Below are the code and all the weights of a small trained network. Each question names an input and a class and asks about switching units off, where a switched-off unit gives its printed mean instead of its output.

import numpy as np


def w(rows, s, z=0):
    codes = np.array(rows[::2]) - 128.0
    scale = np.full(codes.shape[1], s)
    scale[-1] = z or s
    return codes * scale


def f(y):
    return np.maximum(y, 0)


def log_softmax(a):
    a = a - a.max(-1, keepdims=True)
    return a - np.log(np.exp(a).sum(-1, keepdims=True))


def net(x, mask):
    res = np.array(x, float).reshape(1, 5) / 4 @ E
    y = f(res @ A[0][:, :-1].T + A[0][:, -1])
    res = res + np.where(mask, y, B[0][:, -1]) @ B[0][:, :-1]
    return log_softmax(res[-1] @ U[:, :-1].T + U[:, -1])


A, B = {}, {}
E = w([
[254,136,67,145],'x0',
[86,250,181,112],'x1',
[215,243,182,146],'x2',
[142,93,79,180],'x3',
[110,145,98,219],'x4',
],0.0082)
A[0] = w([
[68,43,107,125,199],'n1',
[113,134,15,142,142],'n2',
[231,149,110,76,247],'n3',
[37,56,138,80,148],'n4',
[139,121,71,152,115],'n5',
[53,248,237,143,229],'n6',
[139,50,60,225,254],'n7',
[171,106,95,170,158],'n8',
[100,117,88,136,70],'n9',
],0.014,0.0032)
B[0] = w([
[24,113,153,33,231],'n1',
[130,86,114,136,182],'n2',
[188,166,217,123,199],'n3',
[62,187,140,108,232],'n4',
[182,61,68,119,164],'n5',
[126,161,44,244,252],'n6',
[153,66,63,44,244],'n7',
[217,93,125,78,178],'n8',
[113,112,164,96,154],'n9',
],0.011,0.015)
U = w([
[52,117,169,78,147],'0',
[206,66,110,85,2],'1',
[141,148,85,202,167],'2',
[207,167,248,129,194],'3',
],0.015,0.0039)

Each question gives the input, the list of numbers given to net, and the class t.
The units are the neurons (one row each of A and B). Each row of codes is followed by its name. A weight is (code - 128) times the scale printed after its matrix; where a second scale follows, it is the last column's (A, B and U).
mask holds one flag per neuron, in row order. A switched-off neuron (its flag False) gives its mean, the last column of its row in B, instead of its output. The means were averaged over made-up inputs and are rounded, as every weight is.
A unit's drop is (log p(t) with every unit on - log p(t) with that unit switched off) / (log p(t) with every unit on - log p(t) with every unit switched off).
The circuit of an input: a set's keep is (log p(t) with only the set's units on - log p(t) with every unit switched off) / (log p(t) with every unit on - log p(t) with every unit switched off). Starting from all 9 units, units are removed one at a time, each time the one whose removal leaves the highest keep (on an exact tie, the one counted first), for as long as the keep stays at least 0.8.
units of the circuit, in order: the units of the circuit, biggest drop first
top k neurons: the k neurons with the biggest drops, biggest first
drop of u: that unit's drop, to one decimal
input [8,7,-4,4,-6], class 3: units of the circuit, in order -> [n7 n3]
input [5,8,7,-3,7], class 2: units of the circuit, in order -> [n6]
input [0,-5,4,-7,3], class 3: top 2 neurons -> [n7 n6]
input [-8,-6,3,8,5], class 1: top 2 neurons -> [n7 n8]
input [4,-5,-7,2,-8], class 0: top 3 neurons -> [n1 n4 n6]
input [2,6,0,6,-4], class 2: top 3 neurons -> [n1 n8 n9]
input [0,-2,0,-5,7], class 1: top 3 neurons -> [n6 n4 n1]
input [7,3,-7,-2,-6], class 0: top 2 neurons -> [n7 n8]
input [-4,-5,8,-6,-5], class 3: top 2 neurons -> [n3 n7]
input [-2,-1,6,8,1], class 1: top 2 neurons -> [n6 n4]
input [1,4,-5,3,8], class 1: top 2 neurons -> [n7 n4]
input [-3,-2,1,-4,6], class 2: drop of n1 -> 0.2
input [-6,5,-3,-8,7], class 2: drop of n6 -> 0.7
input [1,-2,4,6,5], class 1: drop of n1 -> 0.0
input [5,3,3,-4,-4], class 3: drop of n3 -> 0.4
input [2,5,0,5,-1], class 2: top neuron -> [n1]
